Below is a small trained network, with its code and all its weights. Each question gives an input and a target symbol and asks what happens when units are switched off, that is, made to give their printed mean instead of their output.

import numpy as np


def w(rows, s, z=0):
    codes = np.array(rows[::2]) - 128.0
    scale = np.full(codes.shape[1], s)
    scale[-1] = z or s
    return codes * scale


def f(y):
    return np.maximum(y, 0)


def softmax(a):
    e = np.exp(a - a.max(-1, keepdims=True))
    return e / e.sum(-1, keepdims=True)


def log_softmax(a):
    a = a - a.max(-1, keepdims=True)
    return a - np.log(np.exp(a).sum(-1, keepdims=True))


def net(x, mask):
    ids = ['ΔΩαβγλπτφ'.index(c) for c in x.split()]
    T = len(ids)
    res = E[ids] + P[:T]
    u = 0
    for l in range(2):
        q, k, v = (res @ M[l].T for M in (Q, K, V))
        z = softmax(np.where(np.tri(T) > 0, q @ k.T / 3**0.5, -1e9)) @ v
        res = res + np.where(mask[u], z, O[l][:, -1]) @ O[l][:, :-1]
        u += 1
        y = f(res @ A[l][:, :-1].T + A[l][:, -1])
        res = res + np.where(mask[u : u + 8], y, B[l][:, -1]) @ B[l][:, :-1]
        u += 8
    return log_softmax(res[-1] @ U[:, :-1].T + U[:, -1])


Q, K, V, O, A, B = {}, {}, {}, {}, {}, {}
E = w([
[165,145,134,124],'Δ',
[136,141,81,142],'Ω',
[162,102,155,132],'α',
[165,146,201,162],'β',
[79,212,172,204],'γ',
[92,102,140,213],'λ',
[147,77,77,119],'π',
[166,131,248,195],'τ',
[143,98,35,95],'φ',
],0.015)
P = w([
[143,94,121,165],'0',
[177,155,136,92],'1',
[154,148,98,171],'2',
[62,110,183,36],'3',
[64,50,159,197],'4',
[125,222,126,102],'5',
[249,144,90,233],'6',
],0.017)
Q[0] = w([
[147,22,110,237],'0.h1',
[242,201,83,208],'0.h1',
[8,99,184,147],'0.h1',
],0.013)
K[0] = w([
[154,114,90,253],'0.h1',
[16,33,122,137],'0.h1',
[216,180,67,122],'0.h1',
],0.016)
V[0] = w([
[115,22,142,147],'0.h1',
[207,90,181,72],'0.h1',
[152,184,244,212],'0.h1',
],0.011)
O[0] = w([
[50,75,161,123,254],'0.h1',
[108,98,127,249,115],'0.h1',
[111,221,115,163,178],'0.h1',
],0.017,0.0046)
A[0] = w([
[147,129,255,208,63],'0.n1',
[152,81,170,33,25],'0.n2',
[190,121,89,19,36],'0.n3',
[52,117,24,99,81],'0.n4',
[71,113,141,86,57],'0.n5',
[250,123,133,193,124],'0.n6',
[80,150,93,205,1],'0.n7',
[181,85,128,125,41],'0.n8',
],0.0069,0.0078)
B[0] = w([
[115,140,34,65,253],'0.n1',
[138,139,97,195,208],'0.n2',
[87,153,146,210,173],'0.n3',
[145,166,207,120,169],'0.n4',
[114,164,102,146,148],'0.n5',
[173,108,101,148,174],'0.n6',
[142,210,139,1,219],'0.n7',
[139,121,119,169,157],'0.n8',
],0.0086,0.0034)
Q[1] = w([
[36,45,67,171],'1.h1',
[158,62,60,214],'1.h1',
[124,105,157,1],'1.h1',
],0.009)
K[1] = w([
[74,91,141,151],'1.h1',
[129,44,131,225],'1.h1',
[130,124,108,10],'1.h1',
],0.011)
V[1] = w([
[91,65,65,129],'1.h1',
[119,136,75,118],'1.h1',
[129,112,170,253],'1.h1',
],0.004)
O[1] = w([
[151,77,198,117,255],'1.h1',
[202,170,173,135,203],'1.h1',
[92,36,164,255,240],'1.h1',
],0.0042,0.00074)
A[1] = w([
[201,94,64,171,38],'1.n1',
[134,174,55,143,202],'1.n2',
[161,89,68,152,112],'1.n3',
[208,120,87,134,53],'1.n4',
[249,116,76,131,229],'1.n5',
[160,151,141,36,254],'1.n6',
[112,53,135,125,40],'1.n7',
[125,97,166,127,53],'1.n8',
],0.011,0.0056)
B[1] = w([
[171,175,150,157,154],'1.n1',
[164,105,195,118,255],'1.n2',
[160,136,157,144,177],'1.n3',
[62,152,141,122,137],'1.n4',
[179,115,9,119,200],'1.n5',
[45,94,73,133,221],'1.n6',
[139,180,166,61,213],'1.n7',
[95,198,111,71,161],'1.n8',
],0.012,0.0087)
U = w([
[126,203,82,61,14],'Δ',
[95,202,163,105,97],'Ω',
[216,137,156,58,85],'α',
[113,81,49,93,149],'β',
[158,180,172,138,132],'γ',
[2,142,133,67,69],'λ',
[82,117,207,49,128],'π',
[51,100,178,199,254],'τ',
[203,136,125,182,124],'φ',
],0.0077,0.0066)

Each question gives the input, a string of symbols that net reads in full, and the target symbol t.
The units are the heads (3 rows each of Q, K, V and O) and the neurons (one row each of A and B). Each row of codes is followed by its name. A weight is (code - 128) times the scale printed after its matrix; where a second scale follows, it is the last column's (O, A, B and U).
mask holds one flag per unit, layer by layer, with each layer's heads first. A switched-off unit (its flag False) gives its mean, the last column of its rows in O or B, instead of its output. The means were averaged over made-up inputs and are rounded, as every weight is.
A unit's drop is (log p(t) with every unit on - log p(t) with that unit switched off) / (log p(t) with every unit on - log p(t) with every unit switched off).
The circuit of an input: a set's keep is (log p(t) with only the set's units on - log p(t) with every unit switched off) / (log p(t) with every unit on - log p(t) with every unit switched off). Starting from the 12 units with the biggest drops (on a tie, the unit counted first), units are removed one at a time, each time the one whose removal leaves the highest keep (on an exact tie, the one counted first), for as long as the keep stays at least 0.8.
units of the circuit, in order: the units of the circuit, biggest drop first
k most important neurons: the k neurons with the biggest drops, biggest first
k most important neurons of layer l: the k neurons of layer l with the biggest drops, biggest first
drop when u is switched off: that unit's drop, to one decimal
input β Ω λ γ α, target λ: units of the circuit, in order -> 0.h1, 1.n6
input φ τ φ Ω α τ τ, target τ: units of the circuit, in order -> 0.h1
input φ Ω γ, target π: units of the circuit, in order -> 0.h1, 1.n7
input φ Ω Ω π, target β: units of the circuit, in order -> 0.h1, 1.n5
input Δ Ω τ, target φ: units of the circuit, in order -> 0.n6, 1.n5, 0.h1
input π Ω Δ Ω π Ω φ, target π: units of the circuit, in order -> 0.h1, 1.n7
input α Ω τ Ω β α π, target γ: units of the circuit, in order -> 0.h1, 1.n2, 1.n6
input Ω Δ Ω π α λ, target π: 3 most important neurons -> 1.n7, 1.n6, 1.n5
input Ω α Ω α β Ω γ, target Ω: units of the circuit, in order -> 0.h1, 0.n7
input Δ τ Ω Ω β, target β: 2 most important neurons -> 1.n5, 1.n6
input γ π α, target Δ: 2 most important neurons -> 1.n5, 1.n6
input γ Δ Ω Ω Ω, target β: 3 most important neurons of layer 1 -> 1.n5, 1.n6, 1.n7
input λ φ α φ, target α: units of the circuit, in order -> 0.h1, 1.n7, 1.n3
input π λ π λ Δ, target π: 2 most important neurons -> 1.n7, 1.n5
input φ β Ω Δ, target γ: units of the circuit, in order -> 0.h1
input π τ α, target π: 2 most important neurons of layer 1 -> 1.n7, 1.n5
input π Ω π λ Ω, target π: units of the circuit, in order -> 0.h1, 1.n7, 1.n5
input λ Δ π τ, target φ: 2 most important neurons -> 0.n6, 0.n1
input Ω φ Ω α, target α: 2 most important neurons -> 1.n7, 0.n2
input λ Ω α Ω γ π Ω, target Δ: 2 most important neurons of layer 1 -> 1.n6, 1.n5
input Ω β τ λ, target γ: 2 most important neurons -> 0.n7, 1.n2
input λ τ γ, target λ: 2 most important neurons of layer 0 -> 0.n2, 0.n3
input α Ω Δ α α π, target τ: most important neuron -> 1.n5
input β τ π Δ, target Ω: 2 most important neurons of layer 0 -> 0.n7, 0.n1
input φ τ Ω, target α: 2 most important neurons -> 1.n7, 1.n6
input γ Ω φ, target Δ: drop when 1.n3 is switched off -> 0.0
input α φ α Ω, target α: drop when 0.n2 is switched off -> 0.1
